Below are the code and all the weights of a small trained network. Each question names an input and a target symbol and asks about switching units off, where a switched-off unit gives its printed mean instead of its output.

import numpy as np


def w(rows, s, z=0):
    codes = np.array(rows[::2]) - 128.0
    scale = np.full(codes.shape[1], s)
    scale[-1] = z or s
    return codes * scale


def f(y):
    return np.maximum(y, 0)


def softmax(a):
    e = np.exp(a - a.max(-1, keepdims=True))
    return e / e.sum(-1, keepdims=True)


def log_softmax(a):
    a = a - a.max(-1, keepdims=True)
    return a - np.log(np.exp(a).sum(-1, keepdims=True))


def net(x, mask):
    ids = ['ΓΛΞΠΨΩβδεζηθμστφ'.index(c) for c in x.split()]
    T = len(ids)
    res = E[ids] + P[:T]
    u = 0
    for l in range(3):
        r = res
        for j in range(3):
            rows = slice(2 * j, 2 * j + 2)
            q, k, v = (r @ M[l][rows].T for M in (Q, K, V))
            z = softmax(np.where(np.tri(T) > 0, q @ k.T / 2**0.5, -1e9)) @ v
            o = O[l][rows]
            res = res + np.where(mask[u + j], z, o[:, -1]) @ o[:, :-1]
        u += 3
        y = f(res @ A[l][:, :-1].T + A[l][:, -1])
        res = res + np.where(mask[u : u + 4], y, B[l][:, -1]) @ B[l][:, :-1]
        u += 4
    return log_softmax(res[-1] @ U[:, :-1].T + U[:, -1])


Q, K, V, O, A, B = {}, {}, {}, {}, {}, {}
E = w([
[64,105,194,124],'Γ',
[119,60,93,55],'Λ',
[121,210,151,167],'Ξ',
[7,188,108,153],'Π',
[129,117,137,153],'Ψ',
[107,161,120,145],'Ω',
[134,166,238,111],'β',
[109,109,79,123],'δ',
[116,126,93,119],'ε',
[143,24,112,88],'ζ',
[80,178,210,54],'η',
[113,99,125,149],'θ',
[77,123,205,122],'μ',
[104,167,65,101],'σ',
[186,158,52,121],'τ',
[110,224,78,101],'φ',
],0.021)
P = w([
[111,39,137,131],'0',
[142,94,100,69],'1',
[144,136,107,69],'2',
[146,167,120,81],'3',
[138,200,128,84],'4',
[140,228,141,88],'5',
[135,254,156,98],'6',
[124,213,165,121],'7',
],0.0064)
Q[0] = w([
[57,145,255,108],'L0H1',
[63,142,100,169],'L0H1',
[99,135,135,125],'L0H2',
[118,111,138,108],'L0H2',
[36,111,124,91],'L0H3',
[52,158,171,133],'L0H3',
],0.013)
K[0] = w([
[119,245,167,122],'L0H1',
[54,185,138,184],'L0H1',
[73,116,175,79],'L0H2',
[115,183,132,132],'L0H2',
[111,224,153,177],'L0H3',
[124,217,105,191],'L0H3',
],0.012)
V[0] = w([
[254,175,103,139],'L0H1',
[227,148,171,135],'L0H1',
[91,234,98,111],'L0H2',
[214,130,163,107],'L0H2',
[111,102,76,140],'L0H3',
[143,174,86,99],'L0H3',
],0.0096)
O[0] = w([
[129,86,190,102,3],'L0H1',
[214,72,201,119,28],'L0H1',
[91,220,3,69,178],'L0H2',
[107,142,92,136,63],'L0H2',
[97,90,215,133,123],'L0H3',
[111,164,135,94,170],'L0H3',
],0.0069,0.0067)
A[0] = w([
[43,131,110,16,179],'L0N1',
[145,174,199,110,95],'L0N2',
[143,104,246,60,181],'L0N3',
[100,202,107,216,253],'L0N4',
],0.011,0.0021)
B[0] = w([
[100,139,243,126,252],'L0N1',
[81,74,163,161,150],'L0N2',
[191,158,66,51,158],'L0N3',
[147,33,2,176,213],'L0N4',
],0.0076,0.017)
Q[1] = w([
[86,160,52,84],'L1H1',
[124,201,145,144],'L1H1',
[161,62,125,89],'L1H2',
[164,160,126,46],'L1H2',
[62,137,131,3],'L1H3',
[145,123,124,98],'L1H3',
],0.012)
K[1] = w([
[155,108,176,196],'L1H1',
[138,132,38,198],'L1H1',
[136,146,110,2],'L1H2',
[160,98,218,48],'L1H2',
[180,237,148,176],'L1H3',
[120,236,93,102],'L1H3',
],0.0083)
V[1] = w([
[124,99,109,135],'L1H1',
[151,138,151,216],'L1H1',
[165,89,134,132],'L1H2',
[119,155,23,93],'L1H2',
[139,255,105,83],'L1H3',
[90,127,10,95],'L1H3',
],0.0089)
O[1] = w([
[96,67,73,99,157],'L1H1',
[146,33,142,161,60],'L1H1',
[135,66,115,189,36],'L1H2',
[128,255,45,137,244],'L1H2',
[192,98,190,172,175],'L1H3',
[126,121,90,133,253],'L1H3',
],0.0089,0.0056)
A[1] = w([
[2,149,174,173,56],'L1N1',
[11,79,191,98,254],'L1N2',
[137,167,34,227,41],'L1N3',
[113,137,238,169,251],'L1N4',
],0.0065,0.0058)
B[1] = w([
[103,86,162,249,182],'L1N1',
[76,233,174,91,246],'L1N2',
[147,125,181,58,254],'L1N3',
[236,97,136,153,205],'L1N4',
],0.011)
Q[2] = w([
[48,176,182,175],'L2H1',
[71,157,34,255],'L2H1',
[159,170,8,27],'L2H2',
[81,130,150,56],'L2H2',
[105,202,33,159],'L2H3',
[171,98,82,85],'L2H3',
],0.0087)
K[2] = w([
[123,222,187,137],'L2H1',
[7,148,91,206],'L2H1',
[55,22,104,157],'L2H2',
[96,67,212,72],'L2H2',
[40,168,109,118],'L2H3',
[100,48,38,121],'L2H3',
],0.011)
V[2] = w([
[70,57,114,120],'L2H1',
[66,80,134,192],'L2H1',
[122,79,121,120],'L2H2',
[73,109,155,118],'L2H2',
[162,246,112,187],'L2H3',
[102,48,64,70],'L2H3',
],0.012)
O[2] = w([
[136,185,74,116,54],'L2H1',
[149,255,181,166,64],'L2H1',
[131,177,227,97,68],'L2H2',
[69,227,151,162,200],'L2H2',
[73,121,90,102,238],'L2H3',
[192,247,68,151,3],'L2H3',
],0.009,0.016)
A[2] = w([
[84,102,171,23,105],'L2N1',
[21,106,20,115,173],'L2N2',
[84,59,105,80,63],'L2N3',
[224,158,1,71,254],'L2N4',
],0.0066,0.0093)
B[2] = w([
[145,254,6,158,232],'L2N1',
[117,39,176,91,250],'L2N2',
[206,237,113,95,214],'L2N3',
[213,20,202,244,181],'L2N4',
],0.0073,0.026)
U = w([
[164,217,31,138,66],'Γ',
[111,145,137,160,255],'Λ',
[134,92,135,140,96],'Ξ',
[179,156,141,141,81],'Π',
[135,126,248,99,165],'Ψ',
[174,131,172,90,130],'Ω',
[97,107,179,126,139],'β',
[114,158,107,141,125],'δ',
[96,120,170,130,159],'ε',
[154,204,113,52,119],'ζ',
[94,84,167,111,48],'η',
[98,163,206,173,8],'θ',
[126,143,129,157,173],'μ',
[53,117,39,189,112],'σ',
[115,127,126,113,128],'τ',
[115,147,43,111,86],'φ',
],0.014,0.01)

Each question gives the input, a string of symbols that net reads in full, and the target symbol t.
The units are the heads (2 rows each of Q, K, V and O) and the neurons (one row each of A and B). Each row of codes is followed by its name. A weight is (code - 128) times the scale printed after its matrix; where a second scale follows, it is the last column's (O, A, B and U).
mask holds one flag per unit, layer by layer, with each layer's heads first. A switched-off unit (its flag False) gives its mean, the last column of its rows in O or B, instead of its output. The means were averaged over made-up inputs and are rounded, as every weight is.
A unit's drop is (log p(t) with every unit on - log p(t) with that unit switched off) / (log p(t) with every unit on - log p(t) with every unit switched off).
The circuit of an input: a set's keep is (log p(t) with only the set's units on - log p(t) with every unit switched off) / (log p(t) with every unit on - log p(t) with every unit switched off). Starting from the 12 units with the biggest drops (on a tie, the unit counted first), units are removed one at a time, each time the one whose removal leaves the highest keep (on an exact tie, the one counted first), for as long as the keep stays at least 0.8.
circuit, biggest first: the units of the circuit, biggest drop first
k most important neurons: the k neurons with the biggest drops, biggest first
k most important neurons of layer l: the k neurons of layer l with the biggest drops, biggest first
heads that matter: for each layer, one digit per head in row order, 1 if its drop is at least 0.15 and else 0, layers parted by /
input φ Λ Ω Ω Γ Ψ σ, target φ: heads that matter => 111 / 110 / 111
input Γ Γ Γ Ξ Γ Γ Λ Λ, target ζ: circuit, biggest first => (L2N4)
input Γ Γ ζ Ψ Π Γ Π σ, target Γ: 4 most important neurons => (L0N4; L0N3; L0N1; L1N2)
input Γ Ξ Ψ θ, target Γ: circuit, biggest first => (L0N1; L2H3; L1H3)
input δ Λ Ψ Γ, target θ: circuit, biggest first => (L1N3; L1N1; L2H1)
input Ξ Γ Γ, target ζ: circuit, biggest first => (L0N3; L0H1; L2N4)
input θ Π φ δ φ Γ, target Ψ: heads that matter => 101 / 011 / 000
input Γ Γ Π θ Ξ Γ Γ ε, target Γ: circuit, biggest first => (L0H1; L0N4; L2H3)
input Ξ Π Ω Λ Ψ, target Ξ: heads that matter => 010 / 010 / 001
input ζ Γ Ψ σ η Γ Γ ε, target ζ: heads that matter => 111 / 011 / 110
input δ Γ τ, target Ξ: heads that matter => 000 / 000 / 001
input β Λ Λ Γ φ η Λ Γ, target η: circuit, biggest first => (L2H3; L2H1)
input Π Λ β Λ Γ Λ Γ, target Ω: 2 most important neurons => (L0N3; L1N4)
input Γ τ Γ Γ Π τ β ε, target Γ: circuit, biggest first => (L0H1; L0N4; L1N2; L2H3)
input σ Γ φ, target σ: most important neuron of layer 1 => (L1N4)
input Λ φ μ Λ Γ σ, target Λ: 4 most important neurons => (L1N2; L2N1; L0N4; L2N3)
input Γ η ε τ φ, target Γ: circuit, biggest first => (L0H1; L0N4; L2H3; L1H3)
input Ψ τ Λ η θ μ, target η: circuit, biggest first => (L0N4; L2H3; L2H1)
input Γ Γ Γ Λ Π δ, target Γ: circuit, biggest first => (L0H1; L0N4; L2H3)
input Γ Λ Ψ Ψ, target Γ: circuit, biggest first => (L0N1; L2H3)
input Γ Ψ Ω β Γ δ Ω Ψ, target Γ: circuit, biggest first => (L0N1; L2H3; L1H3)
input τ Ω τ Ξ Γ, target ζ: circuit, biggest first => (L0N3; L0H1; L2N4)
input Λ Π ε φ Γ, target Ψ: 4 most important neurons => (L1N4; L0N3; L0N1; L0N4)
input Λ Λ Ξ Ξ μ, target ζ: most important neuron of layer 2 => (L2N1)
input Γ Γ Π Γ Γ Γ, target σ: circuit, biggest first => (L0N4; L0H1)
input Γ Γ Λ Ξ, target Γ: 3 most important neurons => (L0N1; L1N3; L2N2)
input φ Γ Π τ φ Π Ξ, target φ: heads that matter => 110 / 110 / 001
input φ Ξ φ, target φ: heads that matter => 010 / 010 / 101
